Below is a small trained network, with its code and all its weights. Each question gives an input and a class and asks what happens when units are switched off, that is, made to give their printed mean instead of their output.

import numpy as np


def w(rows, s, z=0):
    codes = np.array(rows[::2]) - 128.0
    scale = np.full(codes.shape[1], s)
    scale[-1] = z or s
    return codes * scale


def norm(h):
    return h / np.sqrt((h * h).mean(-1, keepdims=True) + 1e-5)


def f(y):
    return np.maximum(y, 0)


def log_softmax(a):
    a = a - a.max(-1, keepdims=True)
    return a - np.log(np.exp(a).sum(-1, keepdims=True))


def net(x, mask):
    res = np.array(x, float).reshape(1, 5) / 4 @ E
    u = 0
    for l in range(4):
        y = f(norm(res) @ A[l][:, :-1].T + A[l][:, -1])
        res = res + np.where(mask[u : u + 14], y, B[l][:, -1]) @ B[l][:, :-1]
        u += 14
    return log_softmax(norm(res)[-1] @ U[:, :-1].T + U[:, -1])


A, B = {}, {}
E = w([
[133,194,62],'x0',
[104,33,41],'x1',
[2,133,144],'x2',
[128,129,129],'x3',
[127,129,128],'x4',
],0.0066)
A[0] = w([
[8,61,59,247],'0.n1',
[188,225,176,93],'0.n2',
[123,198,207,113],'0.n3',
[99,140,158,22],'0.n4',
[108,229,45,136],'0.n5',
[133,201,19,68],'0.n6',
[173,143,146,125],'0.n7',
[69,169,106,3],'0.n8',
[134,177,72,150],'0.n9',
[201,174,107,93],'0.n10',
[208,78,100,190],'0.n11',
[125,2,190,202],'0.n12',
[137,47,208,96],'0.n13',
[112,213,61,7],'0.n14',
],0.01,0.0021)
B[0] = w([
[97,153,152,254],'0.n1',
[110,182,92,209],'0.n2',
[115,182,98,204],'0.n3',
[109,88,83,144],'0.n4',
[146,73,194,203],'0.n5',
[161,130,254,194],'0.n6',
[124,121,73,159],'0.n7',
[67,93,156,158],'0.n8',
[99,39,205,175],'0.n9',
[166,104,118,181],'0.n10',
[79,158,86,199],'0.n11',
[152,153,183,210],'0.n12',
[161,97,172,178],'0.n13',
[168,92,162,172],'0.n14',
],0.0086,0.0068)
A[1] = w([
[167,125,73,116],'1.n1',
[92,140,101,55],'1.n2',
[120,135,76,184],'1.n3',
[106,141,131,7],'1.n4',
[165,154,133,143],'1.n5',
[42,105,144,95],'1.n6',
[133,30,160,236],'1.n7',
[16,4,22,180],'1.n8',
[172,143,79,107],'1.n9',
[112,81,66,101],'1.n10',
[202,82,197,33],'1.n11',
[123,62,129,41],'1.n12',
[155,110,160,97],'1.n13',
[161,153,82,74],'1.n14',
],0.011,0.002)
B[1] = w([
[101,78,72,158],'1.n1',
[107,120,161,141],'1.n2',
[160,137,176,147],'1.n3',
[100,104,122,136],'1.n4',
[128,86,134,170],'1.n5',
[131,126,83,229],'1.n6',
[162,254,133,253],'1.n7',
[156,208,162,216],'1.n8',
[97,89,90,161],'1.n9',
[110,178,106,148],'1.n10',
[153,115,109,231],'1.n11',
[162,143,177,159],'1.n12',
[118,163,167,175],'1.n13',
[122,112,125,153],'1.n14',
],0.0081,0.0053)
A[2] = w([
[118,150,136,83],'2.n1',
[103,137,2,53],'2.n2',
[198,118,62,154],'2.n3',
[109,129,116,39],'2.n4',
[170,113,186,87],'2.n5',
[119,210,162,138],'2.n6',
[142,156,154,55],'2.n7',
[116,64,83,2],'2.n8',
[68,87,122,38],'2.n9',
[243,61,171,208],'2.n10',
[93,193,142,204],'2.n11',
[183,160,143,182],'2.n12',
[106,204,92,105],'2.n13',
[74,69,124,199],'2.n14',
],0.0099,0.0017)
B[2] = w([
[127,156,51,152],'2.n1',
[118,64,194,150],'2.n2',
[41,145,102,168],'2.n3',
[174,108,116,129],'2.n4',
[145,110,200,182],'2.n5',
[115,129,169,255],'2.n6',
[116,134,153,170],'2.n7',
[173,146,132,132],'2.n8',
[105,49,85,135],'2.n9',
[113,2,128,206],'2.n10',
[137,149,174,232],'2.n11',
[17,170,128,202],'2.n12',
[243,216,58,186],'2.n13',
[171,94,106,139],'2.n14',
],0.0048,0.007)
A[3] = w([
[180,107,40,210],'3.n1',
[140,169,78,4],'3.n2',
[108,128,53,97],'3.n3',
[164,89,66,104],'3.n4',
[180,160,152,140],'3.n5',
[50,191,60,92],'3.n6',
[85,145,171,164],'3.n7',
[185,207,88,126],'3.n8',
[94,130,123,16],'3.n9',
[82,254,204,187],'3.n10',
[237,94,112,187],'3.n11',
[41,139,118,72],'3.n12',
[105,147,109,120],'3.n13',
[133,135,196,245],'3.n14',
],0.0097,0.0021)
B[3] = w([
[59,69,117,144],'3.n1',
[184,105,84,136],'3.n2',
[174,84,57,136],'3.n3',
[67,49,43,137],'3.n4',
[82,169,167,159],'3.n5',
[158,78,176,157],'3.n6',
[128,72,97,174],'3.n7',
[88,156,84,158],'3.n8',
[71,137,137,129],'3.n9',
[232,91,3,254],'3.n10',
[17,82,139,148],'3.n11',
[29,32,134,144],'3.n12',
[161,80,155,137],'3.n13',
[133,53,124,193],'3.n14',
],0.0055,0.013)
U = w([
[162,95,234,70],'0',
[129,120,115,255],'1',
[130,118,116,213],'2',
[146,235,84,36],'3',
[10,72,85,40],'4',
],0.012,0.0053)

Each question gives the input, the list of numbers given to net, and the class t.
The units are the neurons (one row each of A and B). Each row of codes is followed by its name. A weight is (code - 128) times the scale printed after its matrix; where a second scale follows, it is the last column's (A, B and U).
mask holds one flag per neuron, layer by layer. A switched-off neuron (its flag False) gives its mean, the last column of its row in B, instead of its output. The means were averaged over made-up inputs and are rounded, as every weight is.
A unit's drop is (log p(t) with every unit on - log p(t) with that unit switched off) / (log p(t) with every unit on - log p(t) with every unit switched off).
The circuit of an input: a set's keep is (log p(t) with only the set's units on - log p(t) with every unit switched off) / (log p(t) with every unit on - log p(t) with every unit switched off). Starting from the 12 units with the biggest drops (on a tie, the unit counted first), units are removed one at a time, each time the one whose removal leaves the highest keep (on an exact tie, the one counted first), for as long as the keep stays at least 0.8.
circuit, biggest first: the units of the circuit, biggest drop first
unit that matters most: the unit with the biggest drop
k most important neurons: the k neurons with the biggest drops, biggest first
top k neurons in layer l: the k neurons of layer l with the biggest drops, biggest first
drop of u: that unit's drop, to one decimal
input [-5,-6,7,-1,-2], class 4: top neuron in layer 1 : [1.n7]
input [6,7,-2,-5,-6], class 3: top 3 neurons in layer 0 : [0.n12, 0.n11, 0.n13]
input [-7,-8,-5,7,7], class 3: circuit, biggest first : [0.n2, 0.n3]
input [-2,-4,-6,5,-2], class 4: 2 most important neurons : [1.n7, 0.n1]
input [-7,7,-8,2,-2], class 4: top 4 neurons in layer 0 : [0.n9, 0.n12, 0.n6, 0.n5]
input [0,-7,-8,-1,-1], class 4: 3 most important neurons : [1.n7, 0.n1, 0.n10]
input [-5,5,-6,-2,2], class 4: 2 most important neurons : [0.n9, 0.n12]
input [8,-7,-5,-4,-7], class 0: 3 most important neurons : [0.n5, 0.n6, 0.n9]
input [3,8,8,2,2], class 3: 3 most important neurons : [1.n8, 2.n13, 2.n10]
input [5,-1,-4,3,-1], class 0: 2 most important neurons : [0.n6, 3.n10]
input [5,-6,-8,-7,6], class 4: top 3 neurons in layer 1 : [1.n7, 1.n8, 1.n5]
input [-7,5,0,4,-2], class 0: 2 most important neurons : [0.n12, 0.n13]
input [7,3,6,-7,2], class 0: drop of 0.n5 : 0.2
input [-1,-8,-5,-6,-4], class 3: unit that matters most : 0.n2
input [5,-3,4,5,5], class 0: drop of 0.n5 : 0.2
input [-7,4,6,0,2], class 0: drop of 1.n7 : 0.2
input [6,-4,5,0,-6], class 0: drop of 0.n5 : 0.6
